Small tables with named rows and columns. After each table, cells are looked up by row and column.

Table gosod
columns: deso, dun, voban, zol, gupu, luk, kun
kis: [26.759, 26.903, 27.193, 29.856, 27.151, 32.802, 26.751]
sigemo: [32.368, 32.138, 31.823, 31.089, 32.216, 30.690, 32.367]
fuf: [59.339, 80.311, 5.225, 16.922, 50.502, 16.171, 60.045]
libuk: [33.555, 32.866, 33.013, 32.148, 33.465, 31.979, 33.543]
sugevas: [50.969, 63.971, 14.213, 22.026, 45.269, 21.871, 51.448]
lef: [39.313, 63.847, 17.480, 28.588, 32.931, 24.485, 39.560]
gozu: [9.064, 35.195, 14.838, 53.206, 10.997, 63.889, 9.084]
vatide: [31.912, 31.141, 31.443, 30.302, 31.792, 30.051, 31.900]
lavun: [45.666, 53.853, 20.998, 25.712, 41.868, 25.317, 45.970]
nunedoz: [42.331, 41.870, 22.896, 23.554, 40.452, 23.058, 42.443]

What is the kun of fuf in gosod?
60.045
What is the voban of fuf in gosod?
5.225
What is the zol of gozu in gosod?
53.206
What is the deso of sigemo in gosod?
32.368
What is the deso of fuf in gosod?
59.339
What is the voban of gozu in gosod?
14.838

Table lek
|  | bav | bek |
|---|---|---|
| vifefet | 5364 | 1269 |
| kabudi | 1083 | 6321 |
| misusib | 4984 | -2911 |
| vuzi | 4520 | 3035 |
| mel | 4290 | -6867 |

What is the bek of vifefet in lek? 1269
What is the bek of vuzi in lek? 3035
What is the bek of mel in lek? -6867
What is the bek of misusib in lek? -2911
What is the bav of misusib in lek? 4984
What is the bav of vifefet in lek? 5364
What is the bav of kabudi in lek? 1083
What is the bav of mel in lek? 4290
Row with the largest bav: vifefet

redi =
,lafolof,dinomi
vadig,42.73,44.44
zur,31.91,19.49
mikuf,42.05,40.57
folom,31.87,32.59
kigubo,32.80,40.77
bab,75.95,34.96
dugor,49.82,14.50
kogudo,32.10,65.48
fam,17.62,48.26
mutureb,39.57,35.06
lebizav,11.86,55.97
dar,41.85,38.54

dinomi of fam = 48.26
dinomi of vadig = 44.44
dinomi of mutureb = 35.06
lafolof of mutureb = 39.57
lafolof of dugor = 49.82
dinomi of lebizav = 55.97
dinomi of kigubo = 40.77
dinomi of folom = 32.59
lafolof of zur = 31.91
dinomi of mikuf = 40.57
lafolof of bab = 75.95
lafolof of kigubo = 32.80
dinomi of zur = 19.49
dinomi of bab = 34.96
lafolof of lebizav = 11.86
lafolof of fam = 17.62

Table zifupu
fields: gug, gefabi, nof, dumu
lag: [830, 434, 596, 607]
nisude: [667, 409, 366, 473]
karu: [837, 659, 351, 567]
gazal: [830, 436, 392, 567]
momifi: [839, 434, 471, 567]
pudebo: [830, 434, 507, 581]
nis: [439, 167, 633, 478]
vodo: [601, 369, 392, 457]
mavono: [924, 490, 314, 567]

What is the nof of momifi in zifupu? 471
What is the gug of mavono in zifupu? 924
What is the dumu of pudebo in zifupu? 581
What is the nof of pudebo in zifupu? 507
What is the dumu of vodo in zifupu? 457
What is the nof of nis in zifupu? 633
What is the gefabi of lag in zifupu? 434
What is the nof of gazal in zifupu? 392
What is the gefabi of karu in zifupu? 659

Table nop
cols = fameni, fitosu, nonemat, nusovas, vetu
vafivu: [192, 215, 187, 41, 84]
giniz: [76, 118, 39, 166, 85]
zelo: [90, 226, 219, 49, 63]
zafeso: [42, 185, 191, 184, 78]
tep: [43, 52, 186, 211, 225]
vep: [231, 212, 193, 116, 232]
navadus: [151, 236, 78, 124, 153]
desif: [212, 42, 236, 198, 70]
damuz: [138, 252, 62, 40, 214]
pera: [162, 250, 230, 147, 171]
zuru: [179, 149, 96, 109, 74]
naf: [64, 103, 65, 63, 231]
serup: [132, 128, 215, 47, 209]
nukitu: [150, 154, 52, 250, 169]

What is the nusovas of vep in nop?
116
What is the fameni of zafeso in nop?
42
What is the fameni of zuru in nop?
179
What is the nusovas of naf in nop?
63
What is the vetu of pera in nop?
171
What is the vetu of vafivu in nop?
84
What is the nonemat of naf in nop?
65
What is the fitosu of zelo in nop?
226
What is the vetu of zelo in nop?
63
What is the fitosu of zuru in nop?
149
What is the nusovas of navadus in nop?
124
What is the nusovas of nukitu in nop?
250

Table radelar
,konel,nemi,fumiviv,bis,lofinet,sim,mamo,tasopo
guf,156,192,94,108,145,97,159,173
fufuzi,152,135,91,89,112,134,89,199
ranekul,71,128,109,116,174,98,116,185
dos,99,128,190,107,68,130,153,99
ded,84,84,149,119,125,147,167,192
tolo,136,193,147,192,160,109,103,131
tasa,100,99,134,56,75,130,115,133

What is the tasopo of ranekul in radelar?
185
What is the sim of dos in radelar?
130
What is the bis of dos in radelar?
107
What is the mamo of fufuzi in radelar?
89
What is the konel of ranekul in radelar?
71
What is the lofinet of ded in radelar?
125
What is the nemi of guf in radelar?
192
What is the konel of tasa in radelar?
100
What is the fumiviv of tolo in radelar?
147
What is the fumiviv of guf in radelar?
94
What is the mamo of ranekul in radelar?
116
What is the konel of dos in radelar?
99
What is the bis of ded in radelar?
119
What is the nemi of tasa in radelar?
99

nepadi
|  | gizeris | mag | sur | pizop | les | gonosu | farogi | dis | zot |
|---|---|---|---|---|---|---|---|---|---|
| remo | 631 | 376 | 300 | 277 | 409 | 376 | 379 | 673 | 731 |
| voted | 568 | 406 | 307 | 234 | 448 | 406 | 321 | 699 | 662 |
| biba | 282 | 269 | 516 | 466 | 440 | 446 | 393 | 617 | 795 |
| vek | 360 | 301 | 434 | 455 | 413 | 479 | 408 | 632 | 819 |
| riv | 541 | 368 | 345 | 288 | 442 | 393 | 349 | 678 | 711 |
| puf | 594 | 424 | 299 | 182 | 470 | 381 | 292 | 712 | 621 |
| kur | 347 | 482 | 300 | 226 | 506 | 600 | 226 | 774 | 583 |
| minog | 540 | 380 | 236 | 429 | 338 | 581 | 438 | 680 | 859 |

minog, dis => 680
puf, mag => 424
minog, sur => 236
remo, farogi => 379
biba, zot => 795
voted, gonosu => 406
remo, zot => 731
kur, farogi => 226
minog, gonosu => 581
riv, pizop => 288
vek, dis => 632

tet
columns: fivikez, bageb, miden, luno, getuv, saza, tupinaz, piri
fum: [-0.1, -0.4, 0.5, 0.3, 0.4, 0.3, -0.8, -0.4]
gef: [-0.2, 0.5, 0.2, -0.1, -0.1, 0.1, -0.1, 0.5]
suk: [-0.1, -0.7, 0.1, 0.2, 0.4, -0.2, -0.2, -0.7]
fubuzer: [-0.2, 0.2, 0.7, -0.7, -1.0, 0.5, -0.8, 0.3]
funazu: [-0.1, 0.5, -0.5, -0.3, -0.5, -0.4, -0.8, 0.5]
maz: [-0.3, -0.2, -0.2, -0.1, -0.2, -0.5, 0.0, -0.1]
bere: [-0.2, 0.0, 0.1, -0.5, -0.5, -0.1, 0.4, 0.0]
muv: [-0.2, 0.5, -0.3, 0.6, 1.0, -0.2, -0.6, 0.6]
kom: [0.0, 0.4, 0.0, -0.2, 0.1, 0.0, 0.5, 0.4]

What is the saza of gef in tet?
0.1
What is the tupinaz of funazu in tet?
-0.8
What is the piri of fubuzer in tet?
0.3
What is the miden of fum in tet?
0.5
What is the piri of suk in tet?
-0.7
What is the bageb of bere in tet?
0.0
What is the getuv of bere in tet?
-0.5
What is the miden of funazu in tet?
-0.5
What is the miden of gef in tet?
0.2
What is the bageb of fum in tet?
-0.4
What is the bageb of muv in tet?
0.5
What is the miden of muv in tet?
-0.3
What is the getuv of suk in tet?
0.4
What is the fivikez of maz in tet?
-0.3
What is the bageb of suk in tet?
-0.7
What is the miden of maz in tet?
-0.2
What is the piri of gef in tet?
0.5
Row with the largest tupinaz: kom

